Below are the code and all the weights of a small trained network. Each question names an input and a target symbol and asks about switching units off, where a switched-off unit gives its printed mean instead of its output.

import numpy as np


def w(rows, s, z=0):
    codes = np.array(rows[::2]) - 128.0
    scale = np.full(codes.shape[1], s)
    scale[-1] = z or s
    return codes * scale


def f(y):
    return np.maximum(y, 0)


def softmax(a):
    e = np.exp(a - a.max(-1, keepdims=True))
    return e / e.sum(-1, keepdims=True)


def log_softmax(a):
    a = a - a.max(-1, keepdims=True)
    return a - np.log(np.exp(a).sum(-1, keepdims=True))


def net(x, mask):
    ids = ['ΓΘΞΠαβδζημτφψω'.index(c) for c in x.split()]
    T = len(ids)
    res = E[ids] + P[:T]
    u = 0
    for l in range(2):
        q, k, v = (res @ M[l].T for M in (Q, K, V))
        z = softmax(np.where(np.tri(T) > 0, q @ k.T / 3**0.5, -1e9)) @ v
        res = res + np.where(mask[u], z, O[l][:, -1]) @ O[l][:, :-1]
        u += 1
        y = f(res @ A[l][:, :-1].T + A[l][:, -1])
        res = res + np.where(mask[u : u + 8], y, B[l][:, -1]) @ B[l][:, :-1]
        u += 8
    return log_softmax(res[-1] @ U[:, :-1].T + U[:, -1])


Q, K, V, O, A, B = {}, {}, {}, {}, {}, {}
E = w([
[88,222,142,143,166,173,118],'Γ',
[84,64,92,185,114,57,103],'Θ',
[114,72,111,166,50,31,59],'Ξ',
[100,150,66,84,202,122,97],'Π',
[107,76,250,148,151,185,83],'α',
[127,146,70,158,99,163,83],'β',
[116,126,208,222,212,112,196],'δ',
[83,64,94,187,114,56,101],'ζ',
[129,172,46,233,138,122,157],'η',
[121,103,45,92,138,122,67],'μ',
[58,60,113,229,113,85,88],'τ',
[159,30,147,171,140,150,119],'φ',
[205,117,140,137,122,45,218],'ψ',
[144,59,65,65,253,162,156],'ω',
],0.016)
P = w([
[25,84,96,81,33,173,246],'0',
[49,80,94,76,52,158,205],'1',
[70,74,78,99,71,163,174],'2',
[84,83,77,111,103,151,148],'3',
[104,86,77,124,125,144,123],'4',
[121,92,75,137,148,134,100],'5',
[136,103,83,147,171,127,75],'6',
[154,111,84,163,192,121,53],'7',
[170,115,84,182,211,117,28],'8',
[186,112,84,196,226,116,2],'9',
],0.0094)
Q[0] = w([
[201,253,226,26,79,160,137],'0.h1',
[163,153,147,120,154,194,175],'0.h1',
[79,85,78,137,156,171,77],'0.h1',
],0.015)
K[0] = w([
[43,108,117,101,97,157,167],'0.h1',
[50,105,125,142,91,98,142],'0.h1',
[123,152,129,155,163,141,8],'0.h1',
],0.016)
V[0] = w([
[90,194,112,169,81,98,58],'0.h1',
[146,65,147,116,38,54,72],'0.h1',
[76,143,165,75,121,255,36],'0.h1',
],0.0093)
O[0] = w([
[62,208,115,66,183,2,73,85],'0.h1',
[152,128,235,77,223,27,175,196],'0.h1',
[49,83,180,90,114,92,15,253],'0.h1',
],0.0065,0.0022)
A[0] = w([
[114,47,72,137,167,226,91,248],'0.n1',
[168,65,68,120,49,181,40,108],'0.n2',
[112,190,131,157,131,196,174,212],'0.n3',
[82,99,97,245,74,70,89,90],'0.n4',
[104,83,19,76,3,79,99,130],'0.n5',
[78,41,94,91,97,37,120,137],'0.n6',
[209,93,220,198,58,35,103,207],'0.n7',
[71,126,158,230,54,4,155,252],'0.n8',
],0.0061,0.0038)
B[0] = w([
[254,160,160,69,138,98,100,247],'0.n1',
[164,232,159,152,164,195,122,187],'0.n2',
[119,171,190,97,185,123,88,156],'0.n3',
[57,121,97,195,144,198,159,188],'0.n4',
[76,203,150,142,92,185,65,188],'0.n5',
[46,131,118,66,175,231,81,204],'0.n6',
[193,117,92,159,135,173,197,195],'0.n7',
[94,72,78,92,215,223,207,204],'0.n8',
],0.0063,0.011)
Q[1] = w([
[172,236,121,83,81,52,191],'1.h1',
[182,142,254,146,80,159,110],'1.h1',
[134,69,93,156,254,180,190],'1.h1',
],0.0075)
K[1] = w([
[81,119,101,87,107,189,253],'1.h1',
[178,116,210,86,81,135,187],'1.h1',
[167,105,146,238,231,97,103],'1.h1',
],0.0072)
V[1] = w([
[109,147,204,131,179,153,171],'1.h1',
[59,129,64,171,111,167,155],'1.h1',
[110,88,210,254,106,130,141],'1.h1',
],0.008)
O[1] = w([
[138,205,175,83,153,152,79,254],'1.h1',
[154,199,16,86,168,1,136,140],'1.h1',
[120,88,12,18,186,226,91,67],'1.h1',
],0.0087,0.0052)
A[1] = w([
[254,186,156,56,159,126,139,188],'1.n1',
[167,96,56,168,123,101,177,166],'1.n2',
[74,148,152,166,174,119,30,191],'1.n3',
[100,30,140,111,98,189,190,123],'1.n4',
[71,132,67,190,93,95,154,2],'1.n5',
[178,73,68,76,159,145,187,212],'1.n6',
[62,52,119,162,164,132,182,99],'1.n7',
[173,172,92,126,84,177,86,104],'1.n8',
],0.0087,0.0051)
B[1] = w([
[20,82,98,172,72,168,127,216],'1.n1',
[123,82,86,63,55,172,143,166],'1.n2',
[119,170,156,27,47,94,185,253],'1.n3',
[173,136,222,181,157,65,10,202],'1.n4',
[78,14,108,255,124,120,40,149],'1.n5',
[226,157,110,115,152,93,69,204],'1.n6',
[194,79,201,120,53,103,182,161],'1.n7',
[139,119,202,155,186,49,237,171],'1.n8',
],0.0072,0.015)
U = w([
[82,255,116,101,56,175,129,219],'Γ',
[199,152,139,118,104,63,126,253],'Θ',
[192,152,217,132,229,66,236,116],'Ξ',
[89,113,125,224,69,166,109,129],'Π',
[84,53,133,65,100,207,70,106],'α',
[62,39,113,127,99,134,146,105],'β',
[141,238,107,171,247,246,130,116],'δ',
[149,71,127,114,156,102,159,189],'ζ',
[102,134,35,199,80,173,5,119],'η',
[140,21,172,173,114,71,185,67],'μ',
[127,91,78,58,181,109,65,32],'τ',
[239,114,149,211,165,92,59,48],'φ',
[224,108,99,110,27,206,170,151],'ψ',
[159,181,174,226,155,186,193,86],'ω',
],0.006,0.0031)

Each question gives the input, a string of symbols that net reads in full, and the target symbol t.
The units are the heads (3 rows each of Q, K, V and O) and the neurons (one row each of A and B). Each row of codes is followed by its name. A weight is (code - 128) times the scale printed after its matrix; where a second scale follows, it is the last column's (O, A, B and U).
mask holds one flag per unit, layer by layer, with each layer's heads first. A switched-off unit (its flag False) gives its mean, the last column of its rows in O or B, instead of its output. The means were averaged over made-up inputs and are rounded, as every weight is.
A unit's drop is (log p(t) with every unit on - log p(t) with that unit switched off) / (log p(t) with every unit on - log p(t) with every unit switched off).
The circuit of an input: a set's keep is (log p(t) with only the set's units on - log p(t) with every unit switched off) / (log p(t) with every unit on - log p(t) with every unit switched off). Starting from the 12 units with the biggest drops (on a tie, the unit counted first), units are removed one at a time, each time the one whose removal leaves the highest keep (on an exact tie, the one counted first), for as long as the keep stays at least 0.8.
units of the circuit, in order: the units of the circuit, biggest drop first
unit that matters most: the unit with the biggest drop
k most important neurons: the k neurons with the biggest drops, biggest first
k most important neurons of layer l: the k neurons of layer l with the biggest drops, biggest first
input τ μ α β η φ τ ω, target τ: 4 most important neurons : (0.n4, 1.n6, 0.n2, 0.n5)
input δ δ Ξ ψ α ζ, target α: 2 most important neurons : (0.n8, 0.n6)
input Ξ Γ α η Ξ Π Π τ ω, target τ: 3 most important neurons : (0.n4, 0.n2, 1.n6)
input α φ δ ω, target δ: units of the circuit, in order : (1.n3, 1.h1)
input Γ α μ α ψ Ξ α Γ β, target Γ: 2 most important neurons : (1.n3, 1.n4)
input μ τ φ ζ μ Ξ ω, target Ξ: unit that matters most : 0.h1
input η δ η τ μ τ, target μ: 3 most important neurons : (0.n8, 1.n7, 0.n4)
input τ Ξ τ Ξ β Θ, target β: 2 most important neurons : (0.n8, 1.n5)
input δ α ω δ Π φ τ, target φ: 3 most important neurons : (1.n4, 0.n8, 1.n6)
input Ξ α α τ α Ξ μ τ φ Ξ, target φ: 3 most important neurons of layer 0 : (0.n8, 0.n7, 0.n6)
input Γ μ Θ Ξ α α φ ζ, target φ: 2 most important neurons : (1.n4, 0.n8)
input δ ω ψ Ξ, target ψ: units of the circuit, in order : (0.h1, 1.n2)
input Ξ η ζ Γ Γ Ξ, target Γ: units of the circuit, in order : (0.h1, 1.n3, 0.n5)
input ψ φ Ξ, target φ: most important neuron : (1.n4)
input β Ξ Ξ, target Ξ: 2 most important neurons : (0.n8, 0.n6)
input φ φ α Ξ ω ω ω, target ω: units of the circuit, in order : (1.h1, 0.h1)
input δ Γ Ξ, target Γ: 3 most important neurons of layer 0 : (0.n5, 0.n2, 0.n6)
input μ Ξ φ δ ζ Π μ α Ξ Γ, target Γ: units of the circuit, in order : (1.n3, 0.h1)
input τ τ Π ζ τ ψ α ω, target α: units of the circuit, in order : (0.h1, 1.h1)
input α η τ, target η: 2 most important neurons of layer 1 : (1.n5, 1.n3)
